Here is a tiny trained network, its code and every weight. The questions are about switching its units off for an input and a target symbol, where a switched-off unit gives its printed mean instead of its output.

import numpy as np


def w(rows, s, z=0):
    codes = np.array(rows[::2]) - 128.0
    scale = np.full(codes.shape[1], s)
    scale[-1] = z or s
    return codes * scale


def norm(h):
    return h / np.sqrt((h * h).mean(-1, keepdims=True) + 1e-5)


def f(y):
    return y / 2 * (1 + np.tanh(0.7978845608 * (y + 0.044715 * y**3)))


def softmax(a):
    e = np.exp(a - a.max(-1, keepdims=True))
    return e / e.sum(-1, keepdims=True)


def log_softmax(a):
    a = a - a.max(-1, keepdims=True)
    return a - np.log(np.exp(a).sum(-1, keepdims=True))


def net(x, mask):
    ids = ['γδεηλμξστ'.index(c) for c in x.split()]
    T = len(ids)
    res = E[ids] + P[:T]
    u = 0
    for l in range(2):
        r = norm(res)
        for j in range(2):
            rows = slice(2 * j, 2 * j + 2)
            q, k, v = (r @ M[l][rows].T for M in (Q, K, V))
            z = softmax(np.where(np.tri(T) > 0, q @ k.T / 2**0.5, -1e9)) @ v
            o = O[l][rows]
            res = res + np.where(mask[u + j], z, o[:, -1]) @ o[:, :-1]
        u += 2
        y = f(norm(res) @ A[l][:, :-1].T + A[l][:, -1])
        res = res + np.where(mask[u : u + 4], y, B[l][:, -1]) @ B[l][:, :-1]
        u += 4
    return log_softmax(norm(res)[-1] @ U[:, :-1].T + U[:, -1])


Q, K, V, O, A, B = {}, {}, {}, {}, {}, {}
E = w([
[137,169,137,151],'γ',
[146,163,138,140],'δ',
[151,160,125,115],'ε',
[150,158,129,128],'η',
[139,177,124,107],'λ',
[154,165,120,109],'μ',
[152,156,118,88],'ξ',
[2,102,150,118],'σ',
[148,158,121,90],'τ',
],0.0054)
P = w([
[154,79,121,156],'0',
[75,145,124,47],'1',
[92,154,199,115],'2',
[87,134,215,145],'3',
[73,110,235,146],'4',
[44,93,253,134],'5',
],0.0028)
Q[0] = w([
[75,92,126,99],'L0H0',
[35,124,93,189],'L0H0',
[149,41,113,19],'L0H1',
[3,86,193,139],'L0H1',
],0.0042)
K[0] = w([
[110,104,138,172],'L0H0',
[149,137,156,210],'L0H0',
[194,195,127,158],'L0H1',
[143,3,92,205],'L0H1',
],0.004)
V[0] = w([
[49,72,69,85],'L0H0',
[247,51,131,62],'L0H0',
[1,147,134,86],'L0H1',
[64,160,111,114],'L0H1',
],0.0035)
O[0] = w([
[125,94,29,205,10],'L0H0',
[139,251,63,119,23],'L0H0',
[152,6,82,120,235],'L0H1',
[193,90,96,26,186],'L0H1',
],0.0026,0.0012)
A[0] = w([
[198,234,44,220,10],'L0N0',
[170,75,162,172,145],'L0N1',
[147,156,114,153,167],'L0N2',
[124,87,2,112,21],'L0N3',
],0.0055,0.0012)
B[0] = w([
[173,165,57,121,96],'L0N0',
[111,153,50,3,170],'L0N1',
[97,120,120,57,87],'L0N2',
[63,128,118,231,2],'L0N3',
],0.0057,0.00068)
Q[1] = w([
[90,98,40,87],'L1H0',
[134,118,253,112],'L1H0',
[42,153,111,58],'L1H1',
[184,142,54,174],'L1H1',
],0.0055)
K[1] = w([
[205,210,107,50],'L1H0',
[96,44,116,246],'L1H0',
[170,153,65,213],'L1H1',
[137,86,254,121],'L1H1',
],0.0054)
V[1] = w([
[233,253,136,107],'L1H0',
[112,103,43,149],'L1H0',
[171,161,87,193],'L1H1',
[65,170,200,142],'L1H1',
],0.0048)
O[1] = w([
[254,188,110,135,105],'L1H0',
[81,64,232,119,7],'L1H0',
[183,142,246,125,78],'L1H1',
[83,162,103,130,243],'L1H1',
],0.0052,0.0019)
A[1] = w([
[110,168,206,98,130],'L1N0',
[255,235,104,217,254],'L1N1',
[78,127,111,134,106],'L1N2',
[70,30,147,148,229],'L1N3',
],0.0054,0.0023)
B[1] = w([
[154,98,177,212,157],'L1N0',
[85,33,77,39,254],'L1N1',
[139,179,133,170,144],'L1N2',
[253,112,59,96,210],'L1N3',
],0.0058,0.0053)
U = w([
[50,202,49,133,53],'γ',
[65,197,117,166,114],'δ',
[138,157,170,173,94],'ε',
[104,176,187,176,154],'η',
[214,131,36,42,197],'λ',
[161,130,189,158,65],'μ',
[202,84,179,173,5],'ξ',
[67,1,106,113,189],'σ',
[217,70,174,178,10],'τ',
],0.009,0.0031)

Each question gives the input, a string of symbols that net reads in full, and the target symbol t.
The units are the heads (2 rows each of Q, K, V and O) and the neurons (one row each of A and B). Each row of codes is followed by its name. A weight is (code - 128) times the scale printed after its matrix; where a second scale follows, it is the last column's (O, A, B and U).
mask holds one flag per unit, layer by layer, with each layer's heads first. A switched-off unit (its flag False) gives its mean, the last column of its rows in O or B, instead of its output. The means were averaged over made-up inputs and are rounded, as every weight is.
A unit's drop is (log p(t) with every unit on - log p(t) with that unit switched off) / (log p(t) with every unit on - log p(t) with every unit switched off).
The circuit of an input: a set's keep is (log p(t) with only the set's units on - log p(t) with every unit switched off) / (log p(t) with every unit on - log p(t) with every unit switched off). Starting from all 12 units, units are removed one at a time, each time the one whose removal leaves the highest keep (on an exact tie, the one counted first), for as long as the keep stays at least 0.8.
units of the circuit, in order: the units of the circuit, biggest drop first
unit that matters most: the unit with the biggest drop
top k neurons: the k neurons with the biggest drops, biggest first
k most important neurons of layer l: the k neurons of layer l with the biggest drops, biggest first
which heads matter: for each layer, one digit per head in row order, 1 if its drop is at least 0.15 and else 0, layers parted by /
input γ τ σ ε, target γ: units of the circuit, in order : [L0H0 L1H1 L1N1 L1N3]
input γ ε σ η, target γ: top 3 neurons : [L1N1 L1N3 L0N1]
input σ λ μ λ, target σ: which heads matter : 00 / 10
input τ σ ξ μ, target τ: top 4 neurons : [L1N1 L0N0 L1N0 L1N3]
input λ δ ε τ σ, target λ: units of the circuit, in order : [L1N3 L1H0 L1N1 L0H1]
input γ ε δ σ γ, target γ: top 2 neurons : [L1N1 L0N1]
input η ξ σ ε, target η: which heads matter : 01 / 00
input τ ε σ η, target τ: which heads matter : 10 / 11
input τ γ σ μ, target τ: top 3 neurons : [L0N0 L1N1 L1N0]
input σ γ γ ε, target σ: top 2 neurons : [L0N3 L0N0]
input γ δ σ γ, target γ: units of the circuit, in order : [L0H0 L1H1 L1N1 L1H0]
input τ σ ξ η δ, target τ: unit that matters most : L0H0
input η τ σ μ, target η: units of the circuit, in order : [L1N1 L1N3 L1H0]
input τ δ λ σ, target τ: which heads matter : 10 / 01
input δ σ ε γ, target δ: units of the circuit, in order : [L1N1 L1H1 L0H0 L1N3]
input λ γ λ γ η σ, target λ: top 2 neurons : [L1N3 L0N3]
input γ γ γ ξ ε σ, target γ: units of the circuit, in order : [L1H0 L1N1 L1N2 L1N3]
input τ γ η λ σ, target τ: top 4 neurons : [L0N0 L1N1 L1N3 L1N0]
input σ μ ε λ μ, target σ: which heads matter : 10 / 10
input η σ τ, target η: top 4 neurons : [L1N1 L0N0 L1N3 L0N1]
input η γ γ γ σ ξ, target η: units of the circuit, in order : [L1N1 L1N3]
input σ ε ξ, target σ: top 3 neurons : [L0N3 L0N0 L0N1]
input σ ε η τ, target σ: 2 most important neurons of layer 0 : [L0N3 L0N0]
input γ ξ λ ε σ η, target γ: top 3 neurons : [L1N1 L0N1 L1N3]
input γ σ γ λ, target γ: 2 most important neurons of layer 0 : [L0N2 L0N1]
